Below is a small trained network, with its code and all its weights. Each question gives an input and a target symbol and asks what happens when units are switched off, that is, made to give their printed mean instead of their output.

import numpy as np


def w(rows, s, z=0):
    codes = np.array(rows[::2]) - 128.0
    scale = np.full(codes.shape[1], s)
    scale[-1] = z or s
    return codes * scale


def norm(h):
    return h / np.sqrt((h * h).mean(-1, keepdims=True) + 1e-5)


def f(y):
    return y / 2 * (1 + np.tanh(0.7978845608 * (y + 0.044715 * y**3)))


def softmax(a):
    e = np.exp(a - a.max(-1, keepdims=True))
    return e / e.sum(-1, keepdims=True)


def log_softmax(a):
    a = a - a.max(-1, keepdims=True)
    return a - np.log(np.exp(a).sum(-1, keepdims=True))


def net(x, mask):
    ids = ['ΛΣΨΩβγδεηθμξτ'.index(c) for c in x.split()]
    T = len(ids)
    res = E[ids] + P[:T]
    q, k, v = (norm(res) @ M[0].T for M in (Q, K, V))
    z = softmax(np.where(np.tri(T) > 0, q @ k.T / 2**0.5, -1e9)) @ v
    res = res + np.where(mask[0], z, O[0][:, -1]) @ O[0][:, :-1]
    y = f(norm(res) @ A[0][:, :-1].T + A[0][:, -1])
    res = res + np.where(mask[1:25], y, B[0][:, -1]) @ B[0][:, :-1]
    return log_softmax(norm(res)[-1] @ U[:, :-1].T + U[:, -1])


Q, K, V, O, A, B = {}, {}, {}, {}, {}, {}
E = w([
[79,103,54,135],'Λ',
[108,136,158,131],'Σ',
[206,79,108,198],'Ψ',
[198,48,94,7],'Ω',
[181,148,139,164],'β',
[41,192,206,77],'γ',
[178,137,106,157],'δ',
[149,76,59,143],'ε',
[213,152,109,236],'η',
[17,85,160,183],'θ',
[153,183,156,97],'μ',
[96,68,226,156],'ξ',
[168,104,180,160],'τ',
],0.016)
P = w([
[153,108,201,87],'0',
[92,135,114,121],'1',
[117,148,113,167],'2',
[178,146,253,128],'3',
[93,136,113,121],'4',
[116,149,118,186],'5',
],0.023)
Q[0] = w([
[72,149,3,68],'head 1',
[115,230,130,252],'head 1',
],0.006)
K[0] = w([
[122,151,80,136],'head 1',
[174,254,119,100],'head 1',
],0.011)
V[0] = w([
[102,22,133,253],'head 1',
[137,209,120,52],'head 1',
],0.0053)
O[0] = w([
[71,125,128,86,3],'head 1',
[2,223,182,36,156],'head 1',
],0.0083,0.00028)
A[0] = w([
[78,169,125,170,89],'neuron 1',
[158,158,203,79,78],'neuron 2',
[125,190,67,135,95],'neuron 3',
[80,151,97,8,133],'neuron 4',
[93,196,178,17,115],'neuron 5',
[81,89,79,13,7],'neuron 6',
[179,139,195,132,148],'neuron 7',
[178,120,176,124,141],'neuron 8',
[240,177,200,148,126],'neuron 9',
[168,119,140,147,116],'neuron 10',
[175,48,237,94,73],'neuron 11',
[158,173,107,99,110],'neuron 12',
[135,145,65,143,86],'neuron 13',
[140,25,109,82,202],'neuron 14',
[105,142,155,100,147],'neuron 15',
[162,104,165,10,29],'neuron 16',
[186,128,78,30,3],'neuron 17',
[72,118,205,169,144],'neuron 18',
[110,146,142,93,76],'neuron 19',
[173,84,95,31,21],'neuron 20',
[212,187,83,137,46],'neuron 21',
[105,163,139,134,115],'neuron 22',
[107,48,115,184,106],'neuron 23',
[116,58,51,144,52],'neuron 24',
],0.013,0.0058)
B[0] = w([
[119,148,114,140,168],'neuron 1',
[220,109,116,151,184],'neuron 2',
[139,135,211,143,156],'neuron 3',
[202,72,157,96,163],'neuron 4',
[138,58,80,129,188],'neuron 5',
[175,100,191,88,144],'neuron 6',
[130,83,254,207,214],'neuron 7',
[152,20,251,146,187],'neuron 8',
[22,90,186,139,254],'neuron 9',
[130,69,145,166,150],'neuron 10',
[190,50,217,65,241],'neuron 11',
[122,119,119,165,130],'neuron 12',
[195,133,195,111,142],'neuron 13',
[92,208,183,132,182],'neuron 14',
[143,160,126,183,150],'neuron 15',
[58,71,140,175,163],'neuron 16',
[53,171,52,233,134],'neuron 17',
[161,165,52,127,224],'neuron 18',
[147,134,110,130,123],'neuron 19',
[90,103,79,226,141],'neuron 20',
[126,10,130,157,145],'neuron 21',
[124,142,118,142,143],'neuron 22',
[89,137,70,110,176],'neuron 23',
[169,217,150,142,152],'neuron 24',
],0.0072,0.008)
U = w([
[104,176,153,61,163],'Λ',
[130,81,51,116,179],'Σ',
[191,170,99,182,142],'Ψ',
[66,14,79,126,42],'Ω',
[60,206,202,188,2],'β',
[107,122,95,72,228],'γ',
[215,168,196,147,53],'δ',
[143,210,152,104,124],'ε',
[149,98,92,191,144],'η',
[32,110,80,150,168],'θ',
[229,89,87,126,123],'μ',
[4,100,158,86,51],'ξ',
[130,62,198,97,162],'τ',
],0.018,0.0062)

Each question gives the input, a string of symbols that net reads in full, and the target symbol t.
The units are the heads (2 rows each of Q, K, V and O) and the neurons (one row each of A and B). Each row of codes is followed by its name. A weight is (code - 128) times the scale printed after its matrix; where a second scale follows, it is the last column's (O, A, B and U).
mask holds one flag per unit, heads first, then neurons. A switched-off unit (its flag False) gives its mean, the last column of its rows in O or B, instead of its output. The means were averaged over made-up inputs and are rounded, as every weight is.
A unit's drop is (log p(t) with every unit on - log p(t) with that unit switched off) / (log p(t) with every unit on - log p(t) with every unit switched off).
The circuit of an input: a set's keep is (log p(t) with only the set's units on - log p(t) with every unit switched off) / (log p(t) with every unit on - log p(t) with every unit switched off). Starting from the 12 units with the biggest drops (on a tie, the unit counted first), units are removed one at a time, each time the one whose removal leaves the highest keep (on an exact tie, the one counted first), for as long as the keep stays at least 0.8.
circuit, biggest first: the units of the circuit, biggest drop first
unit that matters most: the unit with the biggest drop
k most important neurons: the k neurons with the biggest drops, biggest first
drop of u: that unit's drop, to one decimal
input β η Λ ξ τ ε, target Ψ: 3 most important neurons	(neuron 24; neuron 9; neuron 13)
input δ η δ ξ β, target β: unit that matters most	neuron 11
input Ω μ τ, target β: circuit, biggest first	(head 1; neuron 11)
input β Λ Σ γ μ ξ, target β: 3 most important neurons	(neuron 5; neuron 2; neuron 21)
input Σ ξ μ θ γ, target γ: 3 most important neurons	(neuron 5; neuron 9; neuron 4)
input θ τ β δ δ, target δ: 3 most important neurons	(neuron 3; neuron 9; neuron 13)
input Σ β Ψ μ ξ, target ξ: 2 most important neurons	(neuron 7; neuron 8)
input δ η μ δ δ, target δ: 2 most important neurons	(neuron 9; neuron 3)
input Ψ ξ θ γ Ω, target Ω: 4 most important neurons	(neuron 20; neuron 17; neuron 4; neuron 6)
input τ θ μ, target β: drop of neuron 11	0.7
input ε Λ τ Ω Ψ, target Ψ: drop of neuron 20	0.0
input Σ μ γ Ω τ β, target β: drop of neuron 2	0.1
input γ ξ β δ μ θ, target θ: drop of neuron 14	0.1
input μ β ξ, target β: unit that matters most	neuron 5
